Below are the code and all the weights of a small trained network. Each question names an input and a class and asks about switching units off, where a switched-off unit gives its printed mean instead of its output.

import numpy as np


def w(rows, s, z=0):
    codes = np.array(rows[::2]) - 128.0
    scale = np.full(codes.shape[1], s)
    scale[-1] = z or s
    return codes * scale


def norm(h):
    return h / np.sqrt((h * h).mean(-1, keepdims=True) + 1e-5)


def f(y):
    return np.maximum(y, 0)


def log_softmax(a):
    a = a - a.max(-1, keepdims=True)
    return a - np.log(np.exp(a).sum(-1, keepdims=True))


def net(x, mask):
    res = np.array(x, float).reshape(1, 8) / 4 @ E
    u = 0
    for l in range(2):
        y = f(norm(res) @ A[l][:, :-1].T + A[l][:, -1])
        res = res + np.where(mask[u : u + 14], y, B[l][:, -1]) @ B[l][:, :-1]
        u += 14
    return log_softmax(norm(res)[-1] @ U[:, :-1].T + U[:, -1])


A, B = {}, {}
E = w([
[142,128,158,142,149],'x0',
[159,30,114,128,67],'x1',
[253,94,167,155,158],'x2',
[203,198,169,224,61],'x3',
[129,165,98,34,166],'x4',
[151,94,113,73,213],'x5',
[44,101,111,189,164],'x6',
[61,140,151,70,115],'x7',
],0.006)
A[0] = w([
[91,126,53,130,98,55],'L0N1',
[151,154,224,231,178,111],'L0N2',
[29,184,125,71,193,58],'L0N3',
[58,37,193,141,168,7],'L0N4',
[68,197,181,104,87,62],'L0N5',
[204,91,94,112,170,38],'L0N6',
[61,28,10,217,137,46],'L0N7',
[51,254,18,71,102,20],'L0N8',
[86,131,141,121,96,58],'L0N9',
[102,133,153,108,38,31],'L0N10',
[102,89,201,71,102,40],'L0N11',
[190,82,141,168,75,188],'L0N12',
[144,73,89,146,177,153],'L0N13',
[102,125,11,157,195,201],'L0N14',
],0.0094,0.0019)
B[0] = w([
[161,133,168,137,131,160],'L0N1',
[70,254,185,178,187,211],'L0N2',
[91,95,92,90,194,243],'L0N3',
[112,87,60,197,126,176],'L0N4',
[171,133,49,115,67,203],'L0N5',
[170,78,103,105,73,167],'L0N6',
[34,23,158,236,30,205],'L0N7',
[154,200,30,83,74,254],'L0N8',
[161,109,71,148,134,154],'L0N9',
[141,144,155,87,70,171],'L0N10',
[165,140,203,69,138,155],'L0N11',
[172,128,127,42,201,202],'L0N12',
[172,131,114,141,69,170],'L0N13',
[96,34,193,144,97,198],'L0N14',
],0.01,0.0068)
A[1] = w([
[119,76,209,36,17,67],'L1N1',
[203,170,114,37,82,164],'L1N2',
[41,183,158,120,51,157],'L1N3',
[143,199,225,201,206,174],'L1N4',
[143,178,202,202,167,24],'L1N5',
[163,105,172,91,130,73],'L1N6',
[23,63,143,82,170,251],'L1N7',
[67,67,102,60,249,191],'L1N8',
[22,244,87,147,87,113],'L1N9',
[130,14,176,154,99,142],'L1N10',
[126,240,238,146,23,242],'L1N11',
[68,33,93,1,94,71],'L1N12',
[249,99,85,176,232,198],'L1N13',
[12,169,168,127,146,201],'L1N14',
],0.0085,0.0017)
B[1] = w([
[132,158,226,100,154,190],'L1N1',
[112,74,143,182,52,254],'L1N2',
[181,125,128,99,108,196],'L1N3',
[135,233,89,231,175,204],'L1N4',
[131,248,129,152,149,177],'L1N5',
[153,90,135,115,129,153],'L1N6',
[53,90,134,164,137,210],'L1N7',
[37,104,116,108,145,205],'L1N8',
[213,113,104,71,108,235],'L1N9',
[209,180,136,154,40,203],'L1N10',
[48,178,136,111,211,239],'L1N11',
[120,190,130,171,215,252],'L1N12',
[116,68,95,57,177,180],'L1N13',
[173,32,144,173,160,186],'L1N14',
],0.012,0.0066)
U = w([
[71,63,115,207,72,159],'0',
[127,132,203,88,157,1],'1',
[184,67,121,38,133,107],'2',
[135,171,153,90,82,51],'3',
[18,90,84,86,207,155],'4',
[121,248,120,146,190,208],'5',
[153,193,39,49,68,146],'6',
[131,128,159,145,86,52],'7',
],0.013,0.0038)

Each question gives the input, the list of numbers given to net, and the class t.
The units are the neurons (one row each of A and B). Each row of codes is followed by its name. A weight is (code - 128) times the scale printed after its matrix; where a second scale follows, it is the last column's (A, B and U).
mask holds one flag per neuron, layer by layer. A switched-off neuron (its flag False) gives its mean, the last column of its row in B, instead of its output. The means were averaged over made-up inputs and are rounded, as every weight is.
A unit's drop is (log p(t) with every unit on - log p(t) with that unit switched off) / (log p(t) with every unit on - log p(t) with every unit switched off).
The circuit of an input: a set's keep is (log p(t) with only the set's units on - log p(t) with every unit switched off) / (log p(t) with every unit on - log p(t) with every unit switched off). Starting from the 12 units with the biggest drops (on a tie, the unit counted first), units are removed one at a time, each time the one whose removal leaves the highest keep (on an exact tie, the one counted first), for as long as the keep stays at least 0.8.
circuit, biggest first: the units of the circuit, biggest drop first
unit that matters most: the unit with the biggest drop
k most important neurons: the k neurons with the biggest drops, biggest first
k most important neurons of layer l: the k neurons of layer l with the biggest drops, biggest first
drop of u: that unit's drop, to one decimal
input [-6,3,7,5,-5,1,3,3], class 5: most important neuron : L0N2
input [4,1,7,-7,0,3,1,-6], class 2: 2 most important neurons of layer 1 : L1N13, L1N2
input [-3,-4,-2,-1,0,2,-6,-7], class 7: circuit, biggest first : L1N2, L0N3
input [0,8,-5,-4,3,1,-7,5], class 1: circuit, biggest first : L1N1, L0N11
input [0,8,-6,4,6,-6,-7,-1], class 3: 2 most important neurons of layer 1 : L1N1, L1N2
input [-8,7,3,3,0,-8,3,-5], class 7: 2 most important neurons : L0N7, L1N12
input [8,7,8,-5,-1,-2,1,7], class 2: 2 most important neurons of layer 1 : L1N13, L1N10
input [6,4,-4,8,-6,-3,-8,3], class 5: 2 most important neurons of layer 0 : L0N8, L0N2
input [5,0,-6,-1,2,-4,1,-7], class 0: 2 most important neurons : L0N7, L0N14
input [-6,-4,-2,3,-4,7,6,-8], class 0: 2 most important neurons of layer 0 : L0N7, L0N14
input [8,-4,-7,2,-2,8,-6,6], class 6: 2 most important neurons of layer 0 : L0N8, L0N5
input [-3,5,2,-3,-6,7,0,3], class 0: 3 most important neurons : L0N7, L0N4, L1N9
input [7,-3,6,-3,6,-1,-7,4], class 1: 2 most important neurons : L0N8, L1N1
input [-6,-1,7,-2,8,8,-3,7], class 4: unit that matters most : L1N8
input [-5,-5,5,1,5,-1,-5,-4], class 2: 4 most important neurons of layer 0 : L0N6, L0N2, L0N8, L0N7
input [-8,6,-3,2,7,1,4,0], class 7: 3 most important neurons of layer 0 : L0N7, L0N14, L0N1
input [-7,5,-6,-4,-3,1,-7,-1], class 7: 2 most important neurons : L0N2, L1N2
input [2,-5,-1,2,6,8,-4,4], class 4: 2 most important neurons : L0N3, L1N8
input [0,5,-4,7,-6,-7,-4,-3], class 5: 2 most important neurons : L1N11, L0N8
input [2,1,-3,-1,0,7,-7,-1], class 2: circuit, biggest first : L1N4
input [7,8,-4,7,-7,-6,6,4], class 5: 2 most important neurons of layer 1 : L1N11, L1N2
input [-7,-7,-8,4,-3,7,0,-1], class 6: drop of L0N8 : 1.6
input [7,-7,-3,1,8,0,-5,2], class 6: drop of L0N8 : 0.3
input [-5,6,-4,7,-3,-4,5,4], class 3: drop of L0N12 : 0.1
input [3,4,1,-7,2,-1,7,-8], class 0: drop of L0N2 : 0.0
